Below is a small trained network, with its code and all its weights. Each question gives an input and a class and asks what happens when units are switched off, that is, made to give their printed mean instead of their output.

import numpy as np


def w(rows, s, z=0):
    codes = np.array(rows[::2]) - 128.0
    scale = np.full(codes.shape[1], s)
    scale[-1] = z or s
    return codes * scale


def f(y):
    return np.maximum(y, 0)


def log_softmax(a):
    a = a - a.max(-1, keepdims=True)
    return a - np.log(np.exp(a).sum(-1, keepdims=True))


def net(x, mask):
    res = np.array(x, float).reshape(1, 5) / 4 @ E
    y = f(res @ A[0][:, :-1].T + A[0][:, -1])
    res = res + np.where(mask, y, B[0][:, -1]) @ B[0][:, :-1]
    return log_softmax(res[-1] @ U[:, :-1].T + U[:, -1])


A, B = {}, {}
E = w([
[174,194,4,221],'x0',
[83,133,25,31],'x1',
[122,97,93,65],'x2',
[240,137,183,19],'x3',
[17,224,108,78],'x4',
],0.0044)
A[0] = w([
[105,173,133,18,216],'N0',
[215,147,189,166,105],'N1',
[160,110,134,158,88],'N2',
[123,146,122,79,164],'N3',
[149,112,199,183,214],'N4',
[105,169,5,179,189],'N5',
[61,81,164,159,165],'N6',
[94,147,154,52,131],'N7',
[172,141,136,155,247],'N8',
[193,150,162,131,249],'N9',
[196,108,50,55,164],'N10',
[50,79,167,140,242],'N11',
],0.014,0.0021)
B[0] = w([
[2,145,146,79,253],'N0',
[126,82,226,167,224],'N1',
[133,150,148,143,159],'N2',
[78,135,128,93,180],'N3',
[192,131,213,119,228],'N4',
[94,214,76,236,253],'N5',
[201,173,110,76,198],'N6',
[69,150,150,71,214],'N7',
[116,115,158,170,185],'N8',
[100,67,169,151,213],'N9',
[144,30,35,140,210],'N10',
[192,177,119,58,221],'N11',
],0.026,0.0068)
U = w([
[169,100,236,165,139],'0',
[129,254,78,238,141],'1',
[118,46,40,114,38],'2',
[21,160,138,26,113],'3',
[212,194,134,65,249],'4',
],0.0076,0.0017)

Each question gives the input, the list of numbers given to net, and the class t.
The units are the neurons (one row each of A and B). Each row of codes is followed by its name. A weight is (code - 128) times the scale printed after its matrix; where a second scale follows, it is the last column's (A, B and U).
mask holds one flag per neuron, in row order. A switched-off neuron (its flag False) gives its mean, the last column of its row in B, instead of its output. The means were averaged over made-up inputs and are rounded, as every weight is.
A unit's drop is (log p(t) with every unit on - log p(t) with that unit switched off) / (log p(t) with every unit on - log p(t) with every unit switched off).
The circuit of an input: a set's keep is (log p(t) with only the set's units on - log p(t) with every unit switched off) / (log p(t) with every unit on - log p(t) with every unit switched off). Starting from all 12 units, units are removed one at a time, each time the one whose removal leaves the highest keep (on an exact tie, the one counted first), for as long as the keep stays at least 0.8.
circuit, biggest first: the units of the circuit, biggest drop first
top k neurons: the k neurons with the biggest drops, biggest first
drop of u: that unit's drop, to one decimal
input [3,2,1,7,-6], class 2: circuit, biggest first : N10
input [-3,-2,0,-6,-7], class 4: circuit, biggest first : N6, N11
input [-7,-6,-7,1,6], class 4: circuit, biggest first : N11, N6
input [0,2,-1,3,-2], class 2: top 2 neurons : N10, N4
input [-6,4,-1,-5,-1], class 4: top 2 neurons : N11, N6
input [0,6,6,-5,3], class 1: top 2 neurons : N5, N9
input [6,-5,-3,4,5], class 0: top 2 neurons : N1, N9
input [1,2,-6,-8,2], class 1: drop of N5 : 0.1
input [6,4,-1,3,-5], class 2: drop of N9 : 0.1
input [5,6,4,3,-3], class 2: drop of N10 : 1.5
